[[ 21.9  23.5  -7.4  21.5  11.8]
 [-11.3 -19.1  79.1  10.9   6.4]
 [ -2.8 -21.7   8.0 -17.7 -23.5]]
->
[[-11.3 -19.1  79.1]
 [ -2.8 -21.7   8.0]]

[[  2.5   0.1 -25.4   0.6]
 [  0.3  -1.6 -70.6   0.1]
 [  5.2  -5.9   6.9   9.8]]
->
[[  0.3  -1.6 -70.6]
 [  5.2  -5.9   6.9]]

[[  4.4 -52.4  28.4 -18.7]
 [-10.1  65.5  20.8  58.8]
 [-34.5  59.6  35.8  60.8]]
->
[[-10.1  65.5  20.8]
 [-34.5  59.6  35.8]]

[[ -8.2 -31.3  -0.4 -35.5  19.7]
 [ 20.1   5.4 -24.7  -2.5  -5.0]
 [  0.2  24.3   8.0 -21.9 -31.2]
 [-31.5 -12.5 -35.0  87.1 -24.9]]
->
[[ 20.1   5.4 -24.7]
 [  0.2  24.3   8.0]]

[[ 60.3 -68.3 -79.6  32.3]
 [ -9.1  10.3  12.0  -4.9]
 [ 53.6 -60.7 -70.8  28.7]
 [ -7.2   8.2   9.5  -3.9]]
->
[[ -9.1  10.3  12.0]
 [ 53.6 -60.7 -70.8]]

[[  9.2 -13.4 -16.2 -54.5]
 [  3.1  31.7  -7.7  14.0]
 [ -0.1   1.8  -1.0  27.2]
 [ -1.1   4.1  -2.2 -88.4]]
->
[[ 3.1 31.7 -7.7]
 [-0.1  1.8 -1.0]]

[[ 74.3  33.9   7.5  19.1   7.1]
 [ 26.4 -28.7 -11.0  14.3  16.9]
 [-50.9  -2.4 -12.2  -6.6  -2.0]]
->
[[ 26.4 -28.7 -11.0]
 [-50.9  -2.4 -12.2]]

[[-56.8  -6.1  85.4]
 [ 13.3  -6.5 -11.4]
 [ -0.3   1.2   0.6]
 [ -1.7  -2.9  -1.3]
 [ -0.6   1.8   0.5]]
->
[[ 13.3  -6.5 -11.4]
 [ -0.3   1.2   0.6]]
---
[[ 10.4 -25.0   2.3  11.8]
 [-13.2  87.5  11.5  -6.2]
 [-47.2  -8.8 -29.6   9.1]
 [ 40.1 -61.2  31.4   6.9]]
->
[[ 10.4 -25.0]
 [-13.2  87.5]
 [-47.2  -8.8]]

[[ 74.8 -38.4]
 [ 71.9 -53.6]
 [ 33.2 -23.6]
 [-65.7   1.1]]
->
[[ 74.8 -38.4]
 [ 71.9 -53.6]
 [ 33.2 -23.6]]

[[ 81.4  -0.8  16.6   3.0  70.4]
 [  1.4   4.0 -19.4 -33.2  15.9]
 [ 63.3 -47.2  15.2 -24.6  80.6]
 [ 53.9  82.5  31.7 -36.2  49.3]
 [ 12.6  23.4  75.2  38.6 -61.1]]
->
[[ 81.4  -0.8]
 [  1.4   4.0]
 [ 63.3 -47.2]]

[[ 17.0  47.2  -2.2]
 [  3.2  23.9  54.4]
 [ 34.8 -12.8 -21.5]
 [  1.4   0.4  14.2]
 [ -3.8  20.3  76.2]]
->
[[ 17.0  47.2]
 [  3.2  23.9]
 [ 34.8 -12.8]]

[[ 61.4 -44.7]
 [-37.7  43.0]
 [ 47.1  -5.3]
 [-78.3  48.6]
 [-58.5 -26.1]]
->
[[ 61.4 -44.7]
 [-37.7  43.0]
 [ 47.1  -5.3]]

[[-66.3 -33.4  35.5]
 [-34.8  34.7 -19.1]
 [-32.7  16.8  32.9]
 [-21.8  44.4  15.3]
 [-57.6 -10.7  21.4]]
->
[[-66.3 -33.4]
 [-34.8  34.7]
 [-32.7  16.8]]
